Here is a tiny trained network, its code and every weight. The questions are about switching its units off for an input and a class, where a switched-off unit gives its printed mean instead of its output.

import numpy as np


def w(rows, s, z=0):
    codes = np.array(rows[::2]) - 128.0
    scale = np.full(codes.shape[1], s)
    scale[-1] = z or s
    return codes * scale


def norm(h):
    return h / np.sqrt((h * h).mean(-1, keepdims=True) + 1e-5)


def f(y):
    return y / 2 * (1 + np.tanh(0.7978845608 * (y + 0.044715 * y**3)))


def log_softmax(a):
    a = a - a.max(-1, keepdims=True)
    return a - np.log(np.exp(a).sum(-1, keepdims=True))


def net(x, mask):
    res = np.array(x, float).reshape(1, 6) / 4 @ E
    u = 0
    for l in range(3):
        y = f(norm(res) @ A[l][:, :-1].T + A[l][:, -1])
        res = res + np.where(mask[u : u + 12], y, B[l][:, -1]) @ B[l][:, :-1]
        u += 12
    return log_softmax(norm(res)[-1] @ U[:, :-1].T + U[:, -1])


A, B = {}, {}
E = w([
[254,108,67,44],'x0',
[141,96,123,143],'x1',
[126,132,126,126],'x2',
[116,134,28,233],'x3',
[137,94,127,143],'x4',
[192,166,159,183],'x5',
],0.008)
A[0] = w([
[133,83,217,31,64],'L0N0',
[70,179,66,93,173],'L0N1',
[241,161,97,95,57],'L0N2',
[175,129,207,133,78],'L0N3',
[101,68,7,137,167],'L0N4',
[94,72,238,67,78],'L0N5',
[199,152,169,185,5],'L0N6',
[40,116,222,160,69],'L0N7',
[130,152,161,101,99],'L0N8',
[218,245,222,153,127],'L0N9',
[28,46,119,35,174],'L0N10',
[126,108,62,33,52],'L0N11',
],0.012,0.0022)
B[0] = w([
[115,220,115,156,253],'L0N0',
[115,113,30,159,168],'L0N1',
[95,96,160,54,229],'L0N2',
[143,134,134,192,169],'L0N3',
[172,190,161,158,218],'L0N4',
[143,197,85,119,238],'L0N5',
[153,107,102,184,161],'L0N6',
[74,61,140,26,248],'L0N7',
[129,127,114,134,148],'L0N8',
[131,60,54,216,235],'L0N9',
[167,55,90,249,244],'L0N10',
[159,51,170,149,199],'L0N11',
],0.016,0.0062)
A[1] = w([
[136,98,144,164,47],'L1N0',
[170,104,140,72,65],'L1N1',
[108,113,118,82,39],'L1N2',
[155,153,249,154,136],'L1N3',
[102,174,76,109,118],'L1N4',
[154,153,145,133,83],'L1N5',
[117,120,83,84,109],'L1N6',
[41,143,150,140,214],'L1N7',
[88,135,118,125,5],'L1N8',
[141,199,133,114,95],'L1N9',
[131,212,78,183,172],'L1N10',
[110,112,125,136,27],'L1N11',
],0.015,0.0013)
B[1] = w([
[109,127,95,190,163],'L1N0',
[151,87,203,117,156],'L1N1',
[144,86,122,139,134],'L1N2',
[93,102,5,110,139],'L1N3',
[163,140,81,112,155],'L1N4',
[108,140,116,124,131],'L1N5',
[168,84,138,159,141],'L1N6',
[145,142,187,64,180],'L1N7',
[145,136,128,104,137],'L1N8',
[107,171,79,140,136],'L1N9',
[127,209,121,97,253],'L1N10',
[124,134,125,141,137],'L1N11',
],0.017,0.0078)
A[2] = w([
[18,143,141,113,84],'L2N0',
[166,38,146,43,94],'L2N1',
[125,115,113,130,63],'L2N2',
[110,108,201,84,61],'L2N3',
[133,113,102,9,102],'L2N4',
[18,135,134,92,71],'L2N5',
[164,63,147,79,59],'L2N6',
[67,82,217,102,161],'L2N7',
[66,95,88,201,195],'L2N8',
[150,151,135,121,209],'L2N9',
[219,223,156,93,253],'L2N10',
[178,87,134,97,75],'L2N11',
],0.013,0.0017)
B[2] = w([
[135,130,228,94,160],'L2N0',
[8,45,193,125,254],'L2N1',
[139,110,127,179,128],'L2N2',
[120,100,99,119,173],'L2N3',
[138,64,86,113,190],'L2N4',
[137,116,251,136,166],'L2N5',
[52,120,159,96,203],'L2N6',
[112,44,80,77,212],'L2N7',
[245,31,49,213,237],'L2N8',
[94,156,135,105,148],'L2N9',
[13,218,104,28,242],'L2N10',
[79,137,166,96,168],'L2N11',
],0.014,0.006)
U = w([
[145,35,240,44,114],'0',
[97,106,45,116,251],'1',
[181,254,146,75,43],'2',
[242,112,112,169,74],'3',
],0.0082,0.0014)

Each question gives the input, the list of numbers given to net, and the class t.
The units are the neurons (one row each of A and B). Each row of codes is followed by its name. A weight is (code - 128) times the scale printed after its matrix; where a second scale follows, it is the last column's (A, B and U).
mask holds one flag per neuron, layer by layer. A switched-off neuron (its flag False) gives its mean, the last column of its row in B, instead of its output. The means were averaged over made-up inputs and are rounded, as every weight is.
A unit's drop is (log p(t) with every unit on - log p(t) with that unit switched off) / (log p(t) with every unit on - log p(t) with every unit switched off).
The circuit of an input: a set's keep is (log p(t) with only the set's units on - log p(t) with every unit switched off) / (log p(t) with every unit on - log p(t) with every unit switched off). Starting from the 12 units with the biggest drops (on a tie, the unit counted first), units are removed one at a time, each time the one whose removal leaves the highest keep (on an exact tie, the one counted first), for as long as the keep stays at least 0.8.
circuit, biggest first: the units of the circuit, biggest drop first
unit that matters most: the unit with the biggest drop
top k neurons: the k neurons with the biggest drops, biggest first
top k neurons in layer l: the k neurons of layer l with the biggest drops, biggest first
drop when u is switched off: that unit's drop, to one decimal
input [0,0,-2,-5,-5,-6], class 3: circuit, biggest first : [L0N10]
input [3,3,2,8,-4,7], class 2: circuit, biggest first : [L0N10 L1N10]
input [-1,-7,-5,6,-4,-5], class 2: circuit, biggest first : [L0N4 L1N10]
input [2,4,2,5,4,-6], class 3: top 4 neurons in layer 0 : [L0N5 L0N0 L0N11 L0N10]
input [6,-4,-2,5,3,-4], class 0: top 2 neurons : [L0N0 L0N11]
input [-4,0,8,6,-1,-7], class 3: top 2 neurons : [L0N10 L0N0]
input [4,1,-4,6,-5,-7], class 3: top 3 neurons : [L0N11 L0N0 L0N5]
input [-4,-1,6,-6,-5,6], class 2: top 3 neurons in layer 0 : [L0N5 L0N10 L0N0]
input [5,5,-7,3,2,1], class 0: top 2 neurons in layer 0 : [L0N0 L0N2]
input [-1,1,5,5,0,3], class 2: top 2 neurons : [L1N10 L0N10]
input [-5,1,8,-1,4,4], class 0: top 2 neurons : [L0N7 L0N10]
input [-7,-8,3,0,4,7], class 0: top 2 neurons : [L0N7 L0N10]
input [3,8,2,-8,-7,-6], class 2: top 4 neurons : [L0N0 L0N5 L0N9 L1N10]
input [-3,-4,4,-6,2,7], class 3: unit that matters most : L0N9
input [5,1,3,-3,0,-7], class 3: top 2 neurons : [L0N10 L0N11]
input [-3,2,1,-7,4,-4], class 2: top 2 neurons : [L0N5 L0N0]
input [-3,5,3,-6,6,7], class 3: top 2 neurons : [L0N9 L0N6]
input [7,1,6,-8,1,7], class 2: drop when L0N7 is switched off : 1.7
input [3,-4,-5,-1,1,-5], class 3: drop when L0N11 is switched off : 0.2
input [6,4,6,0,1,-1], class 0: drop when L1N10 is switched off : 0.0
input [-3,8,3,0,-1,-5], class 3: drop when L2N8 is switched off : 0.1
input [-8,-5,-2,5,7,-5], class 0: top neuron in layer 0 : [L0N9]
